Here is a tiny trained network, its code and every weight. The questions are about switching its units off for an input and a class, where a switched-off unit gives its printed mean instead of its output.

import numpy as np


def w(rows, s, z=0):
    codes = np.array(rows[::2]) - 128.0
    scale = np.full(codes.shape[1], s)
    scale[-1] = z or s
    return codes * scale


def f(y):
    return np.maximum(y, 0)


def log_softmax(a):
    a = a - a.max(-1, keepdims=True)
    return a - np.log(np.exp(a).sum(-1, keepdims=True))


def net(x, mask):
    res = np.array(x, float).reshape(1, 4) / 4 @ E
    y = f(res @ A[0][:, :-1].T + A[0][:, -1])
    res = res + np.where(mask, y, B[0][:, -1]) @ B[0][:, :-1]
    return log_softmax(res[-1] @ U[:, :-1].T + U[:, -1])


A, B = {}, {}
E = w([
[214,105,77,139,216,158,148,166],'x0',
[144,20,98,125,94,87,51,179],'x1',
[56,49,98,9,185,123,173,67],'x2',
[120,224,29,112,115,7,128,206],'x3',
],0.011)
A[0] = w([
[60,153,141,129,80,96,98,95,65],'n1',
[93,194,24,88,125,9,150,201,2],'n2',
[120,221,117,131,156,153,254,84,70],'n3',
[70,71,97,58,168,141,148,93,66],'n4',
[186,119,73,119,232,127,179,189,34],'n5',
[147,88,89,131,106,71,45,152,115],'n6',
[52,139,180,91,45,54,136,111,79],'n7',
[149,37,131,109,95,129,61,131,107],'n8',
[134,30,88,126,118,65,102,169,33],'n9',
[86,103,101,60,159,72,165,118,79],'n10',
],0.0089,0.0043)
B[0] = w([
[169,52,64,160,195,75,5,55,163],'n1',
[79,19,255,167,81,249,239,101,247],'n2',
[101,231,188,35,148,22,149,69,210],'n3',
[179,177,194,227,6,138,60,202,190],'n4',
[236,9,96,177,221,45,31,49,193],'n5',
[88,190,201,62,137,75,154,137,198],'n6',
[234,29,42,155,178,82,62,17,184],'n7',
[75,205,213,46,145,115,167,91,187],'n8',
[114,221,167,42,170,48,142,75,189],'n9',
[138,196,138,211,30,125,55,228,184],'n10',
],0.0065,0.015)
U = w([
[90,216,163,4,173,60,153,82,92],'0',
[89,21,203,130,129,254,198,71,140],'1',
[194,50,44,149,200,76,59,58,125],'2',
[172,221,137,248,34,102,69,226,138],'3',
[102,130,82,83,123,126,136,128,255],'4',
[109,118,15,101,129,176,163,147,91],'5',
[97,123,32,117,152,155,150,152,93],'6',
],0.0094,0.0099)

Each question gives the input, the list of numbers given to net, and the class t.
The units are the neurons (one row each of A and B). Each row of codes is followed by its name. A weight is (code - 128) times the scale printed after its matrix; where a second scale follows, it is the last column's (A, B and U).
mask holds one flag per neuron, in row order. A switched-off neuron (its flag False) gives its mean, the last column of its row in B, instead of its output. The means were averaged over made-up inputs and are rounded, as every weight is.
A unit's drop is (log p(t) with every unit on - log p(t) with that unit switched off) / (log p(t) with every unit on - log p(t) with every unit switched off).
The circuit of an input: a set's keep is (log p(t) with only the set's units on - log p(t) with every unit switched off) / (log p(t) with every unit on - log p(t) with every unit switched off). Starting from all 10 units, units are removed one at a time, each time the one whose removal leaves the highest keep (on an exact tie, the one counted first), for as long as the keep stays at least 0.8.
units of the circuit, in order: the units of the circuit, biggest drop first
top k neurons: the k neurons with the biggest drops, biggest first
drop when u is switched off: that unit's drop, to one decimal
input [2,-2,8,4], class 3: units of the circuit, in order : n10; n4
input [4,-5,-8,-7], class 3: top 2 neurons : n2; n8
input [-4,-3,-3,-1], class 2: top neuron : n2
input [-5,7,-6,6], class 0: units of the circuit, in order : n6; n9
input [2,-6,-6,-6], class 0: top 3 neurons : n2; n3; n4
input [-8,1,-6,4], class 2: units of the circuit, in order : n7; n1
input [4,2,2,-2], class 2: top 4 neurons : n2; n3; n5; n6
input [4,-6,-4,2], class 0: top 2 neurons : n3; n4
input [1,-3,8,4], class 3: top 2 neurons : n10; n4
input [-1,-8,-6,-5], class 0: top 2 neurons : n3; n2
input [7,0,8,-4], class 3: top 2 neurons : n4; n10
input [0,5,5,-5], class 0: units of the circuit, in order : n2; n8
input [-7,-6,4,-4], class 2: units of the circuit, in order : n7; n1
input [5,-3,7,0], class 3: units of the circuit, in order : n4; n10
input [-3,3,7,6], class 3: units of the circuit, in order : n10
input [3,6,8,8], class 1: top 2 neurons : n2; n3
input [5,8,8,1], class 0: top 3 neurons : n9; n8; n6
input [-6,-5,6,1], class 2: top 2 neurons : n7; n1
input [3,-3,1,-1], class 4: top 2 neurons : n2; n9
input [7,-6,2,-3], class 2: units of the circuit, in order : n5
input [2,-4,-7,-6], class 3: top 2 neurons : n2; n8
input [1,-8,-2,-4], class 0: top 2 neurons : n3; n2
input [0,-7,-4,-4], class 0: top 2 neurons : n2; n3
input [-8,-6,7,-5], class 2: drop when n7 is switched off : 0.5
input [2,-7,8,5], class 3: drop when n8 is switched off : 0.1
input [3,8,8,-5], class 0: drop when n9 is switched off : 0.7
input [-7,0,5,8], class 1: drop when n2 is switched off : 1.5
input [-2,-6,-3,-5], class 0: units of the circuit, in order : n2
